Each row, then roughly how far along a hidden order it lies, from 0 to 20:
In the rows, zero is written as 128.
[125 186 180 147 161 125  65  54 153 132 128 143 158 125 156 120 128 107
 221 127 127  90 114 187  97 108 121 101 182 255 102 102 133 141 103 159
 161  84 132 145 122  73 131 123 138 128 170 131 138 112 163 156 134 188
 165 129 165 149  85 217  87 136 126 130 101 113 187 128 109 132 124 191
 121 125 126 147 134 146 132 188  98 125 147 154 131 119 154 128 127 143
 132 146 122 118 112  93 130 139  46  83  96 128 159  77 171 154 139  80
  80 119 118] => 1
[101  18  42  91 101 120 161 182 132 115 137 123 146 143  53 115  69 134
 102 108 125 186 108 134 201 163 133 114 106   1 147 148 124 116 132 144
 105 185  69 121 255 109  79 164 137 127   9 113 112 128 158 179 118  63
  85 152  51 101 159 114 131  78 142 158 143 135  75 109 171 108 101  59
 152 159 142 148 168 113 126 116 156 147 104 126 108  70  97 126 139 119
  77 130 136 131 131 205 163 172 147 114  93 122 125 112 110 106 111 145
 116 138  64] => 19
[106  70  61  85  93 123 158 186 137 113 139 114 132 126  66 135  92 125
  61 124 152 162 114 122 196 167 140 103 104  87 146 120 127  96 135 158
 118 160  62 111 236 141  96 149 128 119  34 105 121 131 151 136 115  74
 108 118  60  91 162  94 138 114 134 157 139 140  49 104 156 101 111  70
 153 154 150 154 161 102 129 115 144 147 105 133 106 120 110 130 141 119
 101 149 138 130 136 182 146 140 161 130 127 125 126 107 100 114 110 143
 124 141  72] => 18
[108 102  81 108 102 127 133 148 140 120 138 117 137 112  90 133  50 122
 111 127 151 147 115 136 172 122 132  95 114  76 140 104 130 117 124 162
 118 159  73 113 218 130 128 143 124 115  84 107 126 132 149 145 125  86
 113 111   9 100 150 102 126 136 129 138 131 140  67 105 139 108 119  82
 149 134 136 161 157 112 127 129 123 150 116 133 120 111  98 136 145 127
  99 164 134 135 135 145 121 128 135 128 130 132 129 105 107 116 119 131
 130 137  86] => 13
[129 174 124 186 168 127  63  57 148 134 124 145 149 123 145 124 121 111
 255 128 122  94 101 202 109  94 119 104 172 239 101  95 135 144  98 167
 145  84 132 147 127  64 134 107 139 119 160 137 136 122 174 164 134 172
 162 140 129 144 102 226  61 126 137 131 113 123 180 128 105 128 122 183
 144 122 118 124 146 145 127 163 117 133 143 136 138 102 129 135 132 142
 108 156 116 125 118 130 114 140  27 100  90 132 149  92 162 124 150  69
  97 121 119] => 3
[127 174 143 158 159 123  76  54 148 130 129 144 159 135 149 118 122 115
 228 124 122 105 108 184  93 119 124 107 179 220 105 117 132 145 108 155
 150  88 130 146 123  72 125 126 141 131 125 132 134 113 174 159 129 167
 154 144 143 150  93 236  85 106 135 134 109 109 209 130 111 126 123 178
 123 132 123 116 138 163 132 165 111 126 143 152 130 114 151 125 122 143
 117 133 121 117 109 109 139 157  39  80  92 125 155  78 163 155 139  86
  83 121 107] => 3
[101  28  43  77  95 124 163 223 135 113 142 116 142 137  59 130  63 125
  63 123 145 186 110 110 198 202 143 109 113  24 154 130 124 107 143 136
 115 157  75 107 236 128  79 157 131 127  32 103 120 128 145 132 113  79
 104 135  77  92 174 100 142 102 136 156 147 136  47 103 163 104 110  60
 135 158 157 144 160 101 132 134 156 148  96 138 102 111 120 124 136 121
 122 135 141 127 133 186 171 161 140 122 119 120 124 104 104 119  98 151
 118 142  55] => 20
[107  98  81 105 129 122 137 122 137 124 133 129 141 126 100 118  92 126
 170 115 130 138 107 166 144 118 124 103 144  83 128 124 130 127 120 162
 122 144  90 136 213  96 109 137 133 123  71 116 124 128 156 173 125 120
 124 129  87 118 140 148 111 104 136 159 131 129 112 115 138 115 113 110
 145 141 132 144 154 129 126 137 128 147 123 134 114  92 100 131 136 129
  89 146 128 129 126 169 134 153 100 108  98 127 138 100 124 123 127 107
 113 130 106] => 11
[100  65  69 106 116 121 143 154 132 119 140 119 144 127  65 110  69 126
 124 108 131 161 111 144 176 115 126 106 123  55 149 132 128 116 125 162
 108 167  78 129 255 111  81 150 134 125  39 110 117 131 155 185 124 101
 106 123  37 107 153 123 127  96 137 159 137 134  61 110 151 110 108  70
 155 148 131 165 161 115 124 116 133 148 117 127 114  71  78 132 144 120
  55 147 133 134 132 184 142 145 125 120 101 128 110 109 111 114 119 131
 124 135  95] => 15
[114 103  92 128 114 129 117 142 137 123 133 119 137 110  96 136  91 117
 150 129 148 140 112 151 162 117 131  86 125 119 134  97 133 125 122 170
 121 152  80 117 219 125 117 137 129 112  81 112 128 132 154 143 124 109
 133 116  69 103 147 121 110 134 134 139 135 138  76 106 130 104 119  86
 152 130 134 155 160 121 128 129 124 146 121 130 124 126  93 139 142 125
 101 171 129 133 135 141 114 120 105 121 123 133 135  99 111 111 126 111
 128 136  73] => 11
[129 175 139 184 157 130  61 100 140 134 122 138 143 120 145 139 126 111
 255 134 128 106  98 193 127 103 122 102 157 221 101  86 135 150  98 187
 148  83 111 140 144  77 142 129 136 117 150 130 137 129 167 147 129 163
 162 140 120 131 111 221  91 134 137 117 119 128 170 134  96 117 122 160
 150 123 128 120 146 146 128 170 121 130 134 127 133 141 133 139 126 137
 110 167 115 124 125 104 107 128  67 107  98 134 152  82 154 124 150  82
  99 126 110] => 4
[108  41  48  98  96 122 161 217 133 116 138 123 132 141  53 125  59 135
 102 117 131 158 108 136 205 172 135 116 100   1 154 136 125 113 136 154
 103 169  65 121 255 121  84 157 135 124   6 113 114 133 157 165 116  77
  94 141  32  92 173 120 136  81 140 158 149 140  50 104 162 103 107  45
 155 155 146 144 170 106 127 111 168 149 102 124 103  85  97 130 138 118
  77 141 135 130 133 202 154 167 165 129 102 123 122 109 103 105 113 145
 122 143  62] => 20
[ 99  32  65  99 104 116 182 140 133 129 140 128 152 142  63 103  66 137
 113  95 120 174 110 153 179 118 125 114 132  45 152 155 125 117 128 146
 105 184  64 138 245  92  76 157 140 131   1 119 112 125 167 208 127  90
  87 130  27 108 156 128 122  71 140 155 136 129  88 112 171 115 102  74
 148 161 127 154 164 117 123 115 137 150 110 131 113  48  74 124 142 124
  59 130 134 133 128 207 149 168 124 107  70 123 124 112 115 108 117 146
 110 132  98] => 16
[123 136 130 170 161 125  75  84 139 133 127 143 153 135 139 121  99 119
 246 124 114 109  98 200 125 119 122 114 163 168 103 121 132 151 106 167
 138  89 122 148 137  77 121 133 141 124 104 128 129 123 175 177 127 157
 146 152 146 139 110 232  91 107 140 136 119 122 170 128 114 123 117 168
 148 136 127 118 146 142 128 174 132 102 133 133 132 108 137 134 123 139
  94 144 117 120 118 132 128 158  62  91  90 126 148  69 152 131 146  86
  90 126 120] => 6
[107 113 108 116 114 126 130 153 141 120 135 123 144 114  99 132  92 119
 111 129 147 142 121 138 145 152 136 100 127 126 131 106 129 115 127 154
 131 156 100 114 214 126 107 138 129 121 108 108 129 125 154 130 121 113
 125 116  81 110 136 119 117 139 130 141 129 131  94 113 133 111 119  98
 139 132 141 139 154 115 131 142 126 139 123 143 112 129 121 129 138 128
 118 151 135 127 129 147 148 132 119 115 129 127 137 103 119 131 115 130
 121 134  83] => 11
[115 126 130 139 142 125 100 119 149 126 131 136 154 134 117 127 105 118
 170 124 129 117 107 165 137 155 131 113 151 117 114 115 130 130 118 151
 145 113 115 133 126  89 123 139 137 130 123 125 130 118 157 150 119 142
 135 138 102 128 111 191 102 120 134 131 125 121 160 124 134 118 117 138
 136 136 139 124 147 128 126 165 132 127 126 148 121 118 142 124 125 133
 130 135 130 119 118 134 148 162  97  96  97 123 146  84 146 142 128 106
  91 130  91] => 9
[100  77  64  83  92 125 153 191 137 113 141 115 140 128  71 132  71 125
  75 123 146 167 113 120 217 170 139 107 106  37 147 122 126 111 136 150
 118 168  48 110 255 134  93 151 129 123  32 106 120 129 148 141 113  88
 103 124  61  90 163 106 139 111 134 153 142 137  49 103 162 105 114  67
 144 154 150 152 161  97 131 117 148 146 104 138 107 107 109 128 141 119
 133 144 140 130 132 174 160 148 156 128 121 123 124 113 101 118 106 146
 125 143  73] => 18
[ 99  46  58  90 107 121 167 206 138 112 141 121 152 143  62 121  89 132
  62 115 139 177 111 119 194 199 142 112 108  48 150 140 123 106 144 138
 117 162  78 123 235 119  83 155 134 131  30 105 118 123 148 147 114  85
  94 136  84  95 153 103 137  85 135 159 140 129  75 107 169 108 104  71
 138 164 152 142 161  99 131 124 157 147 103 142 103 100 107 120 136 120
 100 125 142 125 130 198 182 174 169 119 109 118 125 118 111 124 101 156
 116 139  57] => 19
[115 143 111 150 131 127 104 133 138 127 133 131 141 122 105 121 107 118
 184 124 128 124 105 163 144 119 128 113 138 167 121 110 131 131 123 165
 130 123  92 132 168 101 118 138 134 121 107 115 131 126 169 156 123 130
 139 134 105 113 126 168 106 121 136 141 129 128 121 119 128 117 113 121
 149 136 134 134 152 130 128 146 129 140 124 135 126 111 114 134 132 130
 106 153 128 126 122 144 131 129  99 107 103 128 140  91 128 123 130 103
 104 133  94] => 10
[102  66  77 113 100 120 142 144 135 118 136 124 149 127  69 112  68 128
 141 108 130 159 112 153 167 112 128 105 130  52 145 128 127 117 124 163
 111 179  78 126 237 112  84 147 134 121  26 111 117 128 159 180 125  97
 107 120  45 104 152 122 122  91 138 159 137 134  72 110 157 113 108  74
 152 147 130 156 165 122 123 116 128 149 117 129 112  81  83 130 143 125
  71 147 133 134 131 183 133 147 127 119  98 128 128 105 109 110 121 129
 125 133 101] => 14
[119 142  77 137 142 126 100 126 143 126 132 133 150 133 116 125 100 120
 163 125 132 123 104 151 131 150 132 108 133 169 118 115 130 128 123 152
 137 107 110 131 159  98 116 139 137 127 104 123 128 121 160 151 121 133
 136 138 139 127 120 174 107 113 135 140 124 122 155 121 128 117 114 139
 136 141 140 129 148 127 131 166 132 130 124 144 122 120 161 127 129 131
 119 139 128 121 120 142 147 149 103  99 102 124 139 101 136 137 125  95
  99 129  96] => 9
[104  71  71  90 105 122 156 177 138 115 141 117 144 132  68 123  65 127
  77 115 142 172 115 113 180 159 137 108 114  46 143 129 126 109 141 141
 118 182  65 110 235 128  97 153 131 126  37 106 120 126 158 150 119  97
  97 122  76  98 155  99 136 105 134 156 135 134  51 109 158 106 101  86
 144 155 144 157 158 108 128 123 137 148 111 138 112  93  99 124 141 122
  97 140 139 129 129 187 155 150 148 117 119 123 127 101 105 119 108 145
 119 137  77] => 16
[ 97  45  60  95 101 122 152 190 135 115 139 120 144 131  59 120  75 131
 102 118 136 174 110 131 181 144 134 112 115  32 154 127 126 112 133 161
 110 175  74 111 244 125  90 149 132 124   4 107 117 130 159 163 120  91
 105 125  42  96 156 113 129 106 136 156 141 138  66 106 158 109 111  34
 147 151 142 150 162 110 127 116 142 151 111 131 110  88  92 129 141 120
  83 137 136 132 133 181 150 148 145 124  92 125 125 109 101 112 112 141
 132 138  77] => 17
[116 125 111 151 149 124  93 103 138 128 130 138 152 135 111 119 105 122
 202 116 118 120 104 170 144 129 127 118 160 150 115 119 130 137 115 160
 124 110 117 148 177  68 111 138 141 127  89 127 127 122 148 173 123 145
 137 146 140 129 119 188 101 111 140 140 124 121 145 123 129 122 113 134
 141 136 128 127 146 133 128 161 135 131 128 138 126  99 125 130 127 134
  99 136 123 123 117 143 143 155  86  99  80 124 142  93 146 128 135 103
  97 127 106] => 9
[136 174 168 163 160 124  73  42 150 134 126 147 156 132 143 116 116 113
 255 121 121  92 112 179  86 114 122 106 178 242 103 117 133 142 106 151
 157  84 129 150 109  65 125 125 140 131 169 130 134 111 164 164 129 185
 153 138 167 148  87 229  83 128 134 134 107 110 216 133 112 135 118 181
 126 132 127 122 139 146 131 188 105 126 149 151 130 114 152 122 123 142
 126 138 124 118 111 117 134 148  43  80  82 126 158  80 162 158 140  79
  85 120 122] => 2
[124 153 167 162 167 123  70  68 148 131 125 147 161 141 139 119 120 116
 225 121 112 107 105 188  96 124 122 111 169 234 101 124 133 147 108 157
 152  89 130 151 116  62 122 130 143 131 133 139 135 113 165 174 129 177
 147 151 171 151  79 233  86 110 136 135 116 112 207 132 111 131 118 190
 134 135 124 117 142 149 130 183 119 126 138 149 132 106 148 122 121 140
 111 132 120 118 114 121 134 157  40  80  82 123 157  79 162 153 140  79
  54 122 105] => 4
[117 116  95 129 122 126 109 140 138 123 134 130 143 119 107 128  91 120
 156 125 134 122 110 153 140 123 130  99 137 123 126 109 132 127 120 166
 128 132  95 126 196 104 127 138 132 120  85 120 126 127 156 154 123 114
 130 128  84 110 131 155 114 124 135 143 131 131 109 115 130 113 116 118
 148 140 136 146 153 123 129 144 128 143 127 136 122 118 115 133 134 128
 105 153 130 129 127 141 128 137 100 110  93 129 136  95 124 123 129 115
 114 134  96] => 10
[130 196 183 166 162 127  52  28 152 132 126 138 150 107 171 130 137 103
 217 133 139  73 113 186  90  86 123  93 178 255  97  89 136 142 100 165
 158  85 119 144 128  92 138 117 132 119 202 127 142 119 154 138 132 182
 175 116 143 142  83 202  86 161 128 121 108 117 176 127  98 122 130 178
 133 110 122 132 132 145 130 186  88 130 151 147 137 133 131 134 134 141
 131 168 120 124 118  88 105 106  37 101 119 134 159  73 137 150 149  73
 103 121 123] => 0
[108  50  44 105  95 126 152 191 128 118 137 116 134 122  51 128  73 130
 109 120 136 171 113 132 205 140 133 104 102  36 146 119 128 115 128 174
  98 171  57 116 255 140  90 155 130 115  18 110 120 139 155 162 119  76
 108 127  49  91 171 102 143 103 139 152 146 144  64 100 155 100 108  44
 166 150 145 160 166 109 125 106 157 152 103 114 113  86  83 137 142 119
  77 163 132 134 140 181 128 141 162 137 111 129 117 115 100  89 119 139
 130 140  82] => 19
[103  65  50 103  92 122 155 175 134 116 140 120 141 127  64 121  62 131
  82 113 137 167 122 137 181 139 135 112 111  42 152 132 126 112 132 158
 115 146  67 109 247 118  91 153 133 122  64 110 116 132 164 164 119  85
 104 125  63  96 164 108 132 100 137 155 140 136  65 106 158 107 107  78
 152 154 137 154 161 112 127 115 142 152 106 131 111  83  94 130 144 120
  80 136 136 132 134 187 150 148 141 123 106 125 124 105 103 111 114 143
 126 137  78] => 17
[107  84  70 102  97 127 149 186 138 115 139 114 132 115  71 150  61 123
  92 126 153 159 113 131 189 142 136  84 104  64 146 109 129 111 129 162
 119 166  62 107 233 143 101 143 125 114  71 107 123 135 146 135 120  82
 117 112  43  88 157  87 131 133 132 152 137 142  53 104 147 104 116  70
 151 142 143 162 165 105 128 121 132 149 110 125 112 110 103 133 145 122
 103 163 137 134 138 168 128 122 154 134 136 130 125 111 101 115 110 133
 132 140  85] => 16
[126 157 118 180 155 127  68  81 139 135 125 144 147 128 138 125 124 116
 255 124 113 104  94 197 125 106 120 110 162 200 104 105 134 147 105 176
 136  92 107 148 164  74 132 134 140 120 124 133 131 126 171 175 126 157
 152 149 125 143 115 212  90 112 137 132 119 125 165 128 116 121 118 165
 151 125 122 122 148 149 127 165 126 143 127 128 136 118 125 138 125 134
  97 154 115 123 120 122 113 152  57 100  88 130 151  89 155 120 151  74
  90 125 118] => 5
